Here is a tiny trained network, its code and every weight. The questions are about switching its units off for an input and a target symbol, where a switched-off unit gives its printed mean instead of its output.

import numpy as np


def w(rows, s, z=0):
    codes = np.array(rows[::2]) - 128.0
    scale = np.full(codes.shape[1], s)
    scale[-1] = z or s
    return codes * scale


def f(y):
    return y / 2 * (1 + np.tanh(0.7978845608 * (y + 0.044715 * y**3)))


def softmax(a):
    e = np.exp(a - a.max(-1, keepdims=True))
    return e / e.sum(-1, keepdims=True)


def log_softmax(a):
    a = a - a.max(-1, keepdims=True)
    return a - np.log(np.exp(a).sum(-1, keepdims=True))


def net(x, mask):
    ids = ['αβγδεηθλμξπστφψω'.index(c) for c in x.split()]
    T = len(ids)
    res = E[ids] + P[:T]
    q, k, v = (res @ M[0].T for M in (Q, K, V))
    z = softmax(np.where(np.tri(T) > 0, q @ k.T / 3**0.5, -1e9)) @ v
    res = res + np.where(mask[0], z, O[0][:, -1]) @ O[0][:, :-1]
    y = f(res @ A[0][:, :-1].T + A[0][:, -1])
    res = res + np.where(mask[1:9], y, B[0][:, -1]) @ B[0][:, :-1]
    return log_softmax(res[-1] @ U[:, :-1].T + U[:, -1])


Q, K, V, O, A, B = {}, {}, {}, {}, {}, {}
E = w([
[40,164,188,186,196],'α',
[22,149,194,163,165],'β',
[99,186,2,229,133],'γ',
[129,39,207,107,107],'δ',
[27,113,77,148,120],'ε',
[177,75,193,144,92],'η',
[186,186,123,56,178],'θ',
[203,170,125,167,131],'λ',
[241,160,154,194,130],'μ',
[12,217,193,96,94],'ξ',
[135,124,155,59,144],'π',
[136,84,172,76,133],'σ',
[48,78,155,219,204],'τ',
[105,61,176,60,131],'φ',
[74,144,118,100,8],'ψ',
[217,223,124,105,141],'ω',
],0.0072)
P = w([
[123,138,153,117,18],'0',
[89,160,155,132,57],'1',
[99,155,196,138,72],'2',
[100,161,180,113,137],'3',
[112,182,253,185,97],'4',
[67,183,192,88,241],'5',
[117,70,238,197,29],'6',
],0.0044)
Q[0] = w([
[75,139,77,75,192],'H1',
[125,127,20,170,81],'H1',
[253,108,90,84,150],'H1',
],0.023)
K[0] = w([
[162,142,139,216,27],'H1',
[119,65,12,84,66],'H1',
[52,4,233,90,69],'H1',
],0.018)
V[0] = w([
[59,53,111,221,114],'H1',
[105,254,64,115,146],'H1',
[54,61,143,12,134],'H1',
],0.018)
O[0] = w([
[83,94,99,182,38,159],'H1',
[152,248,83,138,147,248],'H1',
[44,94,82,33,185,15],'H1',
],0.015,0.0014)
A[0] = w([
[66,145,61,78,61,111],'N1',
[193,115,86,177,109,101],'N2',
[125,178,170,169,161,66],'N3',
[40,65,67,198,206,97],'N4',
[15,197,118,193,124,3],'N5',
[33,121,192,144,133,112],'N6',
[157,96,67,113,188,110],'N7',
[252,110,112,95,125,93],'N8',
],0.012,0.0053)
B[0] = w([
[95,133,103,55,30,228],'N1',
[44,100,145,125,96,209],'N2',
[147,140,53,107,77,253],'N3',
[150,102,2,228,164,212],'N4',
[88,89,189,152,245,243],'N5',
[179,118,203,68,161,247],'N6',
[61,175,156,127,140,142],'N7',
[130,68,179,211,195,191],'N8',
],0.015,0.0066)
U = w([
[125,70,129,86,214,66],'α',
[148,160,88,135,47,179],'β',
[123,122,97,100,103,146],'γ',
[97,103,3,95,139,106],'δ',
[129,107,130,99,119,131],'ε',
[147,39,80,147,185,37],'η',
[205,56,201,86,128,212],'θ',
[225,162,83,173,153,128],'λ',
[57,155,202,34,181,15],'μ',
[70,163,130,180,136,161],'ξ',
[162,145,129,151,32,205],'π',
[135,136,175,128,236,5],'σ',
[127,124,109,92,77,101],'τ',
[124,100,118,61,7,172],'φ',
[124,230,63,72,142,227],'ψ',
[153,78,171,164,112,19],'ω',
],0.0045,0.0028)

Each question gives the input, a string of symbols that net reads in full, and the target symbol t.
The units are the heads (3 rows each of Q, K, V and O) and the neurons (one row each of A and B). Each row of codes is followed by its name. A weight is (code - 128) times the scale printed after its matrix; where a second scale follows, it is the last column's (O, A, B and U).
mask holds one flag per unit, heads first, then neurons. A switched-off unit (its flag False) gives its mean, the last column of its rows in O or B, instead of its output. The means were averaged over made-up inputs and are rounded, as every weight is.
A unit's drop is (log p(t) with every unit on - log p(t) with that unit switched off) / (log p(t) with every unit on - log p(t) with every unit switched off).
The circuit of an input: a set's keep is (log p(t) with only the set's units on - log p(t) with every unit switched off) / (log p(t) with every unit on - log p(t) with every unit switched off). Starting from all 9 units, units are removed one at a time, each time the one whose removal leaves the highest keep (on an exact tie, the one counted first), for as long as the keep stays at least 0.8.
units of the circuit, in order: the units of the circuit, biggest drop first
k most important neurons: the k neurons with the biggest drops, biggest first
drop of u: that unit's drop, to one decimal
input μ η π η η η, target θ: units of the circuit, in order => H1, N6, N4
input ξ η μ δ ε, target π: units of the circuit, in order => H1, N5
input α α ψ, target φ: 3 most important neurons => N1, N4, N8
input τ θ ε θ ε τ, target ψ: units of the circuit, in order => H1, N3, N5
input τ β γ λ μ τ, target π: units of the circuit, in order => H1, N5
input α δ θ θ ξ α, target ψ: 2 most important neurons => N3, N8
input ω τ θ ω ε, target λ: units of the circuit, in order => H1, N8, N3
input ψ ψ η θ η ω η, target λ: 2 most important neurons => N3, N8
input π η η η, target θ: units of the circuit, in order => H1, N6, N2
input λ φ μ, target δ: units of the circuit, in order => H1, N4
input σ τ η, target φ: units of the circuit, in order => H1, N5
input τ σ η θ, target θ: 2 most important neurons => N6, N3
input ψ β η ξ ψ γ τ, target ξ: 4 most important neurons => N5, N2, N6, N1
input θ η ε η θ α, target ψ: units of the circuit, in order => H1, N3
input φ σ γ, target ξ: most important neuron => N5
input ε β ε ξ γ ψ α, target ξ: units of the circuit, in order => H1, N5, N2
input γ δ π ξ, target ξ: 4 most important neurons => N5, N2, N6, N1
input ψ σ η π η, target μ: units of the circuit, in order => H1, N7
input ψ π τ φ, target φ: 2 most important neurons => N1, N5
input ε τ ε ψ η α, target σ: 2 most important neurons => N5, N1
input τ α β λ η θ, target θ: 2 most important neurons => N4, N3
input ψ τ θ α ε η τ, target ψ: units of the circuit, in order => H1, N5, N3
input γ γ ξ γ γ ε, target ξ: 4 most important neurons => N5, N2, N6, N1
input γ δ ψ, target ξ: 2 most important neurons => N5, N2
input γ δ ω ξ ξ, target λ: 2 most important neurons => N8, N1
input ξ ω δ, target λ: drop of N5 => 0.1
